Each row has two labels, one from each of two sets.
[ 15 -25 -30  10   2  21   0   6  -3 -17  13  19  23   5  -2  -4   0  24] : T, <50>
[  7  32 -22   1   1  12   7   6  42 -14   8 -16 -28  -2  15   7  10 -14] : W, <54>
[ 25   5 -20   1   3   8   0  13 -15   4  14  20   3   5 -14   1  -3  37] : W, <52>
[ 18 -17   1  -2 -14  -2 -11  16  -1  -2   8   6  -8  -4  -2  -2 -15 -14] : T, <52>
[ -3 -37 -36  11  -3 -20   4   0  16  -2   8   3   1 -12  25 -37   0 -18] : T, <54>
[ 16  -3 -15  17  -4  -1   9 -15  23  -3   1 -12  -3   0  -2  19 -13   5] : T, <54>
[ 27 -22 -21   9  -6   8  -3  -1 -10   6  12  -1 -18   7   2  -5  -6  17] : T, <52>
[ -4 -31 -26   9  16  -2  -6  -1  14  -6  18  -1  17   2   4  -6 -10   5] : T, <50>
[ 24 -23 -15   0 -11  16   5  24  -7   6  14  18   2  -2  -7   1 -11  17] : T, <52>
[ 27  -6 -18   9  -5   3   8  18  -1  -2   4   6  -6  -3   6   6  -6   8] : T, <52>
[ -8  20  -3  18 -43   0   3 -15  14   4  -1 -23 -34  15   0  10  -7   1] : F, <54>
[  5  36   2   7  -5  22 -14 -27  10  -1  16 -12 -21   9  13   2   9  25] : W, <54>
[-13 -22 -17   1  -7   3 -15 -13 -23   9  17 -37 -16 -10  19  -8   6 -22] : F, <54>
[  3 -38 -46   5  14  12 -19   5  13  -6  10  19  34  -3   5  -2  -1  19] : T, <50>
[ 27  25 -16  16  -6  27  -4  -5  26 -27  -1   6 -30  41  -4  18  -8  14] : W, <54>
[  7 -78 -35   9  10 -14  -5  31 -14  -2  24  -4  13 -39  31 -41  -3 -33] : T, <52>
[ 37 -33 -17   8  -5   0 -13  19  -6   8   8  32  11   1   1   1  -4   5] : T, <52>
[-10   8  11   2   3  89 -20  -8 -10   2 -14  -4  13  29 -23   9 -22  48] : F, <50>
[ 21  15 -25  14 -12   1  -6 -27  18  -6  15 -13 -27  24  -4  14 -14  23] : T, <54>
[ 10  46   5  30 -12 -14 -25 -29  14  -1  -4 -33 -15  39 -12  17  -7  63] : T, <55>
[ 27 -26 -21  16  -8 -11   0   2   3   8 -38   4  14  -6   7   3 -15  14] : T, <52>
[ -2  -4  13   2 -18  24 -11 -16 -24  10 -22   1  24  12  -3  -4   4  24] : F, <47>
[ 10 -22  -4  14  -2   8 -15  -4  -9   0  -5   5  36  15  -7   4 -12  45] : T, <50>
[ -3  -5 -16  15   9   9  -3  -8   8 -13   6  17   9   5  11  -2  -3  18] : W, <50>
[ 43 -16 -10  17  16   4 -10  13  15  -1   8   6  -7  -1   3  -7   0   5] : W, <52>
[ -6  16 -28  19 -24 -12  -1 -21  24 -12  10 -20 -33  35  -3  20 -18 -11] : T, <54>
[  9  10 -11  13  -6  31  69 -16   7   3   1  17  19  14  -5   7   3  55] : W, <47>
[ -8 -45 -25  11  18 -22 -11   8   4 -16  20 -14  -5 -36  31 -10   2 -40] : T, <54>
[ 33  25   2  -8   0  14 -10   1   6   6 -12  18  11  22  -8  12   3  49] : W, <52>
[ -1 -25  -4  -2  12  10 -17  11  -4 -12   3  16  22  13  -6   8 -21  12] : T, <50>
[ -9  -1 -69  20   8 -14   1 -25  15  -5  13 -38 -30  -6   9  -2   1 -17] : T, <54>
[  8 -19 -21  -2   9  27 -27 -10  19  -5  18  11  20   4   9   8   8  15] : W, <50>
[ 23 -34 -19  13  -4  -1   3  -3  -3  18  16 -10  -3 -13   8  -3 -14  21] : T, <52>
[ 41 -13  -8  18  10  -4   4  22  -9  15  16   2  -1  -8   7   5  13  33] : T, <52>
[ 25   2  -9  17   7  13 -19   3   6   8   2  -2 -12  20  -1   5  -6  37] : T, <52>
[ 28 -35 -29  19  -7  -5  -9  12   3  -4  16 -12  -1   2   9  19 -13  25] : T, <52>
[ 44  10  -4   3   4  18 -20   1   0  17  20  12  -9  12  -1   3  18  68] : W, <52>
[-12   5 -12   2 -21 -30   4 -17   2   7  -9 -43  -4 -10   4  -5   4 -27] : F, <54>
[ -6 -11 -14  15   4 -10  -8   6  17  -6   2 -32 -22  16   1   4 -17  -7] : F, <54>
[ 38 -16  -4  37 -27   1   1  -7   3  11   2  -1   3  20   2  -5 -13  31] : T, <52>
[-34  16 -20   7  -3   9  -9  -8  28  -5  10 -10 -25   8   5  15  -8   6] : T, <54>
[  6  -6  -3   6  20   2  10  10  27   6   0   1 -24  14   1   9  -7  -7] : W, <54>
[ 32 -29 -13   4 -11   1   3   9  -3 -16  10   8  -2  -5  30  -3  -3  24] : T, <52>
[ 31 -20   3   0   4  10   2  12  -2   1   9  18   3  -5  -4   0   6   8] : W, <52>
[ 24  14 -22   9 -18   1  -8  -6   0  22   7   2 -21  18  -4   3 -10  25] : T, <52>
[ -4   2 -33   4   4  -4   8  -8  31 -12  21 -11 -32  -7  16   3  14 -46] : W, <54>
[ 15  13 -12  16   1   7  -7   1  33 -16   9  -7 -31   7  22  16 -25  -3] : W, <54>
[  3 -26 -12  -1   5  -2 -11  -6 -22   3   8  -7   7   3  -6  19  -8  18] : F, <52>
[ 16  -3  -6  20  10  12 -27  -4   1  -3  -1   8   8  12 -19  12 -26  66] : T, <50>
[ 12 -29 -20  13  28 -10   3 -16  14  -4  23  -9   0 -13  32   5   7   7] : T, <54>
[-16   7 -19   5  14 -16  18  -4  45 -56   7  -3 -18  -4  16   0   6 -48] : W, <54>

Each row has two labels, one from each of two sets.
[  2 -16  -8  13 -13  81  17 -10  -2  -3   6   3 -14 -15   1  -5  39  43] : J521, (51)
[-13 -13  -6  14  -8 -17 -11 -15  20 -23   2   5 -14  13  24   6 -13   1] : j354, (54)
[  1 -30  -6  18  -6  -8  11 -20   3  -9   6  -2 -19 -24  20 -10   4  22] : j354, (54)
[-32 -14 -13   0  -9  16  10 -21  52  -7  -5  -2 -21 -14  18   9  49  19] : j354, (54)
[  5 -37  -2  25  11  49  20   3   0   0 -11 -17 -31  19  48 -13  32  32] : j930, (54)
